Here is a tiny trained network, its code and every weight. The questions are about switching its units off for an input and a class, where a switched-off unit gives its printed mean instead of its output.

import numpy as np


def w(rows, s, z=0):
    codes = np.array(rows[::2]) - 128.0
    scale = np.full(codes.shape[1], s)
    scale[-1] = z or s
    return codes * scale


def f(y):
    return np.maximum(y, 0)


def log_softmax(a):
    a = a - a.max(-1, keepdims=True)
    return a - np.log(np.exp(a).sum(-1, keepdims=True))


def net(x, mask):
    res = np.array(x, float).reshape(1, 7) / 4 @ E
    y = f(res @ A[0][:, :-1].T + A[0][:, -1])
    res = res + np.where(mask, y, B[0][:, -1]) @ B[0][:, :-1]
    return log_softmax(res[-1] @ U[:, :-1].T + U[:, -1])


A, B = {}, {}
E = w([
[109,147,160],'x0',
[78,254,43],'x1',
[3,24,84],'x2',
[132,123,122],'x3',
[106,150,163],'x4',
[134,120,116],'x5',
[108,151,168],'x6',
],0.0083)
A[0] = w([
[97,169,88,98],'N1',
[133,116,144,250],'N2',
[97,129,133,155],'N3',
[160,111,101,164],'N4',
[99,113,138,108],'N5',
[154,136,133,80],'N6',
[85,127,145,108],'N7',
[151,112,66,213],'N8',
[190,2,145,53],'N9',
[232,179,175,123],'N10',
[86,81,124,110],'N11',
[134,150,104,119],'N12',
[70,80,107,73],'N13',
[104,164,56,76],'N14',
[123,132,105,126],'N15',
[127,169,130,147],'N16',
[83,112,103,96],'N17',
[112,140,151,119],'N18',
[122,147,51,128],'N19',
[92,169,123,84],'N20',
[94,178,85,56],'N21',
],0.017,0.012)
B[0] = w([
[183,34,172,172],'N1',
[42,160,170,240],'N2',
[100,197,89,166],'N3',
[72,168,128,169],'N4',
[138,142,81,149],'N5',
[181,119,101,136],'N6',
[120,157,98,150],'N7',
[40,255,183,213],'N8',
[173,93,167,211],'N9',
[121,104,27,248],'N10',
[155,172,72,182],'N11',
[139,92,144,152],'N12',
[224,109,48,183],'N13',
[176,81,145,175],'N14',
[134,101,154,145],'N15',
[100,100,125,175],'N16',
[175,205,102,165],'N17',
[125,212,153,137],'N18',
[153,62,186,185],'N19',
[152,101,172,153],'N20',
[162,71,145,164],'N21',
],0.0077,0.013)
U = w([
[227,156,6,2],'0',
[117,162,174,252],'1',
[241,54,234,37],'2',
[63,128,144,188],'3',
[124,183,179,156],'4',
[92,150,163,151],'5',
],0.011,0.0067)

Each question gives the input, the list of numbers given to net, and the class t.
The units are the neurons (one row each of A and B). Each row of codes is followed by its name. A weight is (code - 128) times the scale printed after its matrix; where a second scale follows, it is the last column's (A, B and U).
mask holds one flag per neuron, in row order. A switched-off neuron (its flag False) gives its mean, the last column of its row in B, instead of its output. The means were averaged over made-up inputs and are rounded, as every weight is.
A unit's drop is (log p(t) with every unit on - log p(t) with that unit switched off) / (log p(t) with every unit on - log p(t) with every unit switched off).
The circuit of an input: a set's keep is (log p(t) with only the set's units on - log p(t) with every unit switched off) / (log p(t) with every unit on - log p(t) with every unit switched off). Starting from the 12 units with the biggest drops (on a tie, the unit counted first), units are removed one at a time, each time the one whose removal leaves the highest keep (on an exact tie, the one counted first), for as long as the keep stays at least 0.8.
circuit, biggest first: the units of the circuit, biggest drop first
unit that matters most: the unit with the biggest drop
k most important neurons: the k neurons with the biggest drops, biggest first
drop of u: that unit's drop, to one decimal
input [-6,-3,6,-7,-8,-6,-6], class 4: 2 most important neurons : [N8 N10]
input [-4,6,3,3,1,2,4], class 2: unit that matters most : N1
input [-4,8,0,5,-3,8,-4], class 2: circuit, biggest first : [N19 N1]
input [1,8,8,0,-5,-5,1], class 0: 2 most important neurons : [N13 N17]
input [2,-7,8,0,6,2,5], class 0: circuit, biggest first : [N13 N11]
input [-7,-7,1,1,-3,5,-8], class 1: 4 most important neurons : [N8 N4 N1 N19]
input [-1,5,6,-1,1,-8,6], class 0: circuit, biggest first : [N13 N17]
input [-3,-4,-8,5,4,0,6], class 0: 2 most important neurons : [N10 N8]
input [-3,-5,7,4,6,-3,-5], class 0: 2 most important neurons : [N13 N11]
input [0,-1,-6,-8,3,1,3], class 3: 2 most important neurons : [N13 N11]
input [1,-1,-8,2,0,-7,7], class 0: 2 most important neurons : [N10 N8]
input [5,-2,8,7,-1,-7,-8], class 0: 2 most important neurons : [N13 N11]
input [-7,2,8,-5,-3,4,1], class 0: 3 most important neurons : [N13 N11 N17]
input [4,3,-8,6,7,4,-8], class 0: circuit, biggest first : [N10]
input [0,-1,6,2,0,2,2], class 0: 3 most important neurons : [N13 N11 N17]
input [-2,4,-2,6,-1,6,-7], class 1: drop of N8 : 0.2
input [-3,-4,-3,5,-3,-1,3], class 3: drop of N2 : 0.1
input [2,-2,-5,-7,-5,3,5], class 3: drop of N14 : 0.1
